arr = array([109, 115, 141, 148, 129, 155, 111, 143, 121, 134])
Which number is the entry just right of the largest entry?
A: 111
The entry just right of 141 is 148
Which number is the last entry?
A: 134
The third largest entry: 143
The second entry from the right: 121

[[119 119 130 137 136]
 [139 128 116 127 141]
 [139 126 115 120 133]
 [126 144 142 121 109]
 [141 148 120 108 133]
 [144 136 117 113 127]
 [111 120 137 146 144]
 [124 135 117 137 119]
 [150 110 138 125 121]
 [107 150 109 138 127]
 [127 134 119 137 123]
 [145 132 115 113 127]
 [123 140 131 116 128]
 [125 127 133 118 139]
 [143 119 128 138 113]]
Counting starts at 1.
The entry in the top-right corner is 136
The bottom-left entry is 143
The entry in the top-left corner: 119
The entry in row 2 and column 1: 139
The entry just left of the centre entry -> 135
The bottom-right entry: 113
The entry at row 1, column 3 is 130
The entry at row 2, column 2 -> 128
The entry just left of 142: 144
Find the entry at row 1, column 2.
119
Find the entry directly below the centre entry.
138
The entry just right of the centre entry is 137
The entry directly above the smallest entry is 150
Find the entry just right of the smallest entry.
150
The entry in row 2 and column 3 -> 116
Find the entry just left of 131.
140
Find the entry in row 3 and column 1.
139
The entry in row 3 and column 3 is 115

B =
array([[111, 123, 131, 126, 127, 114, 120, 140, 134, 120, 119, 112, 102],
       [128, 126, 122, 124, 119, 130, 123, 114, 117, 122, 123, 129, 134],
       [146, 118, 117, 117, 147, 120, 148, 134, 139, 149, 148, 144, 136],
       [127, 126, 123, 125, 120, 129, 122, 117, 119, 122, 123, 127, 131],
       [132, 142, 134, 139, 120, 146, 125, 114, 114, 126, 126, 131, 150],
       [131, 132, 130, 131, 133, 131, 133, 128, 126, 134, 132, 127, 135],
       [133, 117, 112, 115, 122, 123, 127, 111, 117, 127, 128, 132, 135],
       [137, 129, 128, 128, 139, 128, 139, 135, 135, 140, 139, 135, 134],
       [118, 132, 138, 134, 132, 124, 126, 143, 137, 126, 125, 118, 113]])
Counting starts at 1.
Find the entry directly above the centre entry.
A: 122
The entry in the bottom-right corner -> 113
Find the bottom-left entry.
A: 118
Find the entry in row 1 and column 3.
A: 131
The entry in row 1 and column 2 is 123
The top entry of the column that holds the largest entry: 102
The entry directly above the largest entry -> 131
The entry in row 2 and column 2: 126
Find the entry at row 2, column 1.
A: 128
The entry in row 3 and column 1: 146
Find the entry at row 1, column 1.
A: 111
Find the entry just right of the centre entry.
A: 114
Find the entry at row 3, column 3.
A: 117
Find the entry just left of the largest entry.
A: 131
Find the entry in row 2 and column 3.
A: 122
Find the entry just left of the centre entry.
A: 146
The entry just left of the smallest entry -> 112
Find the entry directly below the centre entry.
A: 133
The entry directly below 142 is 132
The entry at the centre -> 125

Questions about the array below. Counting starts at 1.
1) Give the top entry of the column that holds the largest entry.
2) Give the entry in the top-left corner.
3) Give the entry in the bottom-left corner.
4) Give the entry just left of the largest entry.
5) Give the entry in row 1 and column 3.
6) Give the entry just right of 116.
7) Give the bottom entry of the column that holds the largest entry.
8) Give the bottom-right entry.
125  136  138  129   98  120  130  131  125  152  132  116  112  128  112  139
132  124  136  117  123  128  121  139  140  117  125  117  144  135  130  134
1) 152
2) 125
3) 132
4) 125
5) 138
6) 112
7) 117
8) 134

Read these off the grid that follows. Indices start at 1.
1) Give the entry in row 1 and column 3.
2) Give the entry in row 1 and column 2.
3) Give the entry at row 2, column 1.
4) Give the entry just right of the largest entry.
5) Give the entry in the top-right corner.
6) Give the entry just left of the largest entry.
7) Give the top-left entry.
[[133 152 138 143 136 134]
 [140 141 149 130 142 145]
 [126 156 130 146 129 125]
 [132 150 140 139 135 135]
 [120 157 116 149 121 112]
 [133 153 135 144 135 132]
 [120 158 117 149 122 113]
 [123 156 118 148 124 115]
 [149 126 156 116 149 155]
 [119 148 110 140 117 107]
 [137 148 142 138 139 140]
 [118 153 111 144 118 107]
 [143 135 152 125 145 150]
 [130 123 123 114 125 120]
 [125 153 132 143 128 126]
 [137 144 146 133 139 142]]
1) 138
2) 152
3) 140
4) 117
5) 134
6) 120
7) 133

x = [126 137 126 141 153 121 117 124 115 120]
What is the second smallest entry?
A: 117
What is the second entry from the right?
A: 115

W =
[[129 131 129 131 134 132 122 126 132 125 119 120 125 125 124 134]
 [118 116 128 127 127 128 124 126 127 128 123 125 126 123 126 125]
 [124 124 122 124 124 124 135 131 125 125 144 137 127 129 143 124]
 [124 124 123 124 125 124 141 131 126 123 137 139 121 129 145 127]
 [118 115 129 127 126 128 122 126 127 130 121 126 130 124 121 125]
 [124 121 119 123 123 122 139 130 123 120 126 135 130 130 142 125]
 [130 126 118 121 119 120 129 135 122 124 146 141 140 132 133 120]
 [119 116 119 123 124 124 128 133 126 122 129 128 124 123 127 122]
 [124 118 116 121 119 119 126 139 122 122 147 138 140 128 131 119]
 [125 122 119 123 123 123 122 130 124 121 129 138 134 129 132 125]
 [127 122 121 124 124 123 137 139 127 122 135 129 124 128 132 124]
 [123 120 119 123 126 124 125 133 128 121 134 128 119 124 126 123]
 [129 127 116 120 121 120 125 135 124 121 151 145 133 130 131 119]]
What is the second largest entry?
A: 147
The entry in the bottom-right corner -> 119
What is the bottom-left entry?
A: 129
What is the largest entry in the last column?
A: 134
What is the first entry in reading order?
A: 129
What is the entry just left of the largest entry?
A: 121
What is the entry just left of the smallest entry?
A: 118
What is the second-last entry, reading row by row?
A: 131
The smallest entry in the first row is 119
What is the third-last entry, reading row by row?
A: 130
The fifth entry in reading order is 134
What is the largest entry in the first column?
A: 130
The 4th entry in reading order: 131
What is the bottom entry of the column that holds the smallest entry?
A: 127
The entry directly below the smallest entry is 121
What is the fifth entry from the end, reading row by row?
A: 145
The second entry on the diagonal from the top-right corner: 126
What is the 2nd entry on the main diagonal?
A: 116
What is the largest entry in the last row?
A: 151
The entry just right of the smallest entry is 129
The entry directly above the largest entry: 134
What is the last entry in the row that holds the smallest entry?
A: 125
The third largest entry: 146
The smallest entry in the last row: 116

X = [147 125 150 147]
Give the entry just right of 150.
Answer: 147
The entry just right of 125: 150

Questions about the table below.
1) Read off the top-left entry.
2) Read off the top-right entry.
3) Read off the bottom entry of the column that holds the smallest entry.
4) Read off the second-last entry, reading row by row.
5) Read off the entry directly above the smallest entry.
6) Read off the 4th entry from the end, reading row by row.
array([[127, 112, 109, 109],
       [127, 129, 129, 119],
       [127, 116, 111, 103]])
1) 127
2) 109
3) 103
4) 111
5) 119
6) 127
